Here is a tiny trained network, its code and every weight. The questions are about switching its units off for an input and a class, where a switched-off unit gives its printed mean instead of its output.

import numpy as np


def w(rows, s, z=0):
    codes = np.array(rows[::2]) - 128.0
    scale = np.full(codes.shape[1], s)
    scale[-1] = z or s
    return codes * scale


def norm(h):
    return h / np.sqrt((h * h).mean(-1, keepdims=True) + 1e-5)


def f(y):
    return np.maximum(y, 0)


def log_softmax(a):
    a = a - a.max(-1, keepdims=True)
    return a - np.log(np.exp(a).sum(-1, keepdims=True))


def net(x, mask):
    res = np.array(x, float).reshape(1, 4) / 4 @ E
    u = 0
    for l in range(4):
        y = f(norm(res) @ A[l][:, :-1].T + A[l][:, -1])
        res = res + np.where(mask[u : u + 7], y, B[l][:, -1]) @ B[l][:, :-1]
        u += 7
    return log_softmax(norm(res)[-1] @ U[:, :-1].T + U[:, -1])


A, B = {}, {}
E = w([
[155,43,158,148,185],'x0',
[173,108,142,81,146],'x1',
[191,138,217,117,151],'x2',
[174,166,114,69,255],'x3',
],0.0089)
A[0] = w([
[160,155,142,87,38,166],'L0N1',
[134,209,153,66,151,252],'L0N2',
[152,72,133,171,89,143],'L0N3',
[70,254,123,51,181,110],'L0N4',
[158,112,185,116,51,166],'L0N5',
[69,158,168,38,89,103],'L0N6',
[69,134,115,118,126,143],'L0N7',
],0.0087,0.0029)
B[0] = w([
[47,254,144,106,151,207],'L0N1',
[105,100,43,246,111,252],'L0N2',
[172,112,71,108,73,196],'L0N3',
[180,45,120,129,69,254],'L0N4',
[64,119,143,176,165,215],'L0N5',
[88,91,181,99,206,174],'L0N6',
[111,88,100,192,159,174],'L0N7',
],0.0072,0.0056)
A[1] = w([
[108,85,141,122,121,26],'L1N1',
[79,107,93,170,140,36],'L1N2',
[136,140,118,245,150,253],'L1N3',
[179,185,83,149,124,64],'L1N4',
[152,108,113,187,50,125],'L1N5',
[143,150,70,125,132,188],'L1N6',
[118,91,142,130,99,153],'L1N7',
],0.012,0.0019)
B[1] = w([
[126,137,27,115,122,141],'L1N1',
[126,185,63,82,133,203],'L1N2',
[186,114,188,69,189,254],'L1N3',
[96,55,160,63,1,157],'L1N4',
[193,112,128,109,156,217],'L1N5',
[131,115,210,212,115,180],'L1N6',
[156,186,123,112,70,160],'L1N7',
],0.0073,0.0091)
A[2] = w([
[214,101,140,163,131,229],'L2N1',
[80,235,6,93,146,6],'L2N2',
[254,175,253,118,124,62],'L2N3',
[182,148,29,152,90,33],'L2N4',
[180,53,177,87,124,151],'L2N5',
[143,101,22,84,45,105],'L2N6',
[133,91,43,144,62,101],'L2N7',
],0.0064,0.0017)
B[2] = w([
[32,72,99,128,119,253],'L2N1',
[113,38,185,170,9,197],'L2N2',
[204,128,122,108,31,244],'L2N3',
[106,2,129,120,51,207],'L2N4',
[53,185,113,87,74,234],'L2N5',
[155,149,34,68,158,238],'L2N6',
[140,155,161,77,238,219],'L2N7',
],0.0078,0.005)
A[3] = w([
[175,117,135,167,59,184],'L3N1',
[129,158,63,130,221,65],'L3N2',
[72,93,46,108,186,250],'L3N3',
[113,195,153,218,131,76],'L3N4',
[160,109,168,173,142,166],'L3N5',
[166,250,166,142,122,227],'L3N6',
[79,137,34,149,103,157],'L3N7',
],0.011,0.0013)
B[3] = w([
[46,224,143,111,110,197],'L3N1',
[139,183,120,139,81,168],'L3N2',
[92,132,165,205,144,254],'L3N3',
[147,146,91,165,141,153],'L3N4',
[163,82,62,85,137,146],'L3N5',
[125,122,114,247,169,170],'L3N6',
[202,126,172,33,155,215],'L3N7',
],0.012,0.0076)
U = w([
[83,156,139,33,47,130],'0',
[159,10,69,38,196,7],'1',
[44,155,133,215,195,225],'2',
],0.011,0.0014)

Each question gives the input, the list of numbers given to net, and the class t.
The units are the neurons (one row each of A and B). Each row of codes is followed by its name. A weight is (code - 128) times the scale printed after its matrix; where a second scale follows, it is the last column's (A, B and U).
mask holds one flag per neuron, layer by layer. A switched-off neuron (its flag False) gives its mean, the last column of its row in B, instead of its output. The means were averaged over made-up inputs and are rounded, as every weight is.
A unit's drop is (log p(t) with every unit on - log p(t) with that unit switched off) / (log p(t) with every unit on - log p(t) with every unit switched off).
The circuit of an input: a set's keep is (log p(t) with only the set's units on - log p(t) with every unit switched off) / (log p(t) with every unit on - log p(t) with every unit switched off). Starting from the 12 units with the biggest drops (on a tie, the unit counted first), units are removed one at a time, each time the one whose removal leaves the highest keep (on an exact tie, the one counted first), for as long as the keep stays at least 0.8.
units of the circuit, in order: the units of the circuit, biggest drop first
unit that matters most: the unit with the biggest drop
k most important neurons: the k neurons with the biggest drops, biggest first
top k neurons in layer l: the k neurons of layer l with the biggest drops, biggest first
drop of u: that unit's drop, to one decimal
input [5,-4,0,-6], class 1: 2 most important neurons => [L1N6; L1N1]
input [1,0,-6,-7], class 1: units of the circuit, in order => [L2N6; L2N7; L1N5; L3N7]
input [-8,-4,5,0], class 2: units of the circuit, in order => [L3N6]
input [0,0,6,3], class 0: units of the circuit, in order => [L2N3; L3N1]
input [8,6,5,-1], class 0: units of the circuit, in order => [L2N3; L2N5; L2N7; L3N1]
input [-6,5,3,0], class 2: 3 most important neurons => [L0N1; L0N6; L3N6]
input [-2,7,8,-7], class 2: 2 most important neurons => [L0N1; L3N6]
input [0,-3,2,-7], class 2: top 4 neurons in layer 2 => [L2N1; L2N4; L2N2; L2N5]
input [-1,-7,-8,2], class 1: 4 most important neurons => [L3N7; L2N2; L0N1; L2N3]
input [-2,-6,7,8], class 0: 2 most important neurons => [L1N4; L2N3]
input [-5,-8,-2,8], class 1: 2 most important neurons => [L0N4; L1N4]
input [1,-1,-2,-7], class 1: 4 most important neurons => [L2N6; L2N7; L1N5; L2N3]
input [8,-8,1,-2], class 0: 2 most important neurons => [L1N3; L0N2]
input [8,-7,0,-8], class 1: most important neuron => [L1N1]
input [-2,7,5,-6], class 2: 2 most important neurons => [L0N1; L3N6]
input [-1,-3,5,8], class 0: top 2 neurons in layer 1 => [L1N4; L1N5]
input [-1,-8,5,7], class 0: top 2 neurons in layer 3 => [L3N1; L3N7]
input [1,-6,-2,-6], class 1: 2 most important neurons => [L2N6; L2N7]
input [-2,0,1,-3], class 2: top 3 neurons in layer 0 => [L0N1; L0N4; L0N5]
input [0,-1,4,-3], class 2: top 3 neurons in layer 0 => [L0N1; L0N4; L0N5]
input [-7,-5,2,-5], class 2: unit that matters most => L3N6
input [8,-3,-1,4], class 2: drop of L1N6 => 0.1
input [-4,-8,-8,4], class 1: drop of L3N7 => 0.4
input [4,6,5,-1], class 0: drop of L2N3 => 0.2
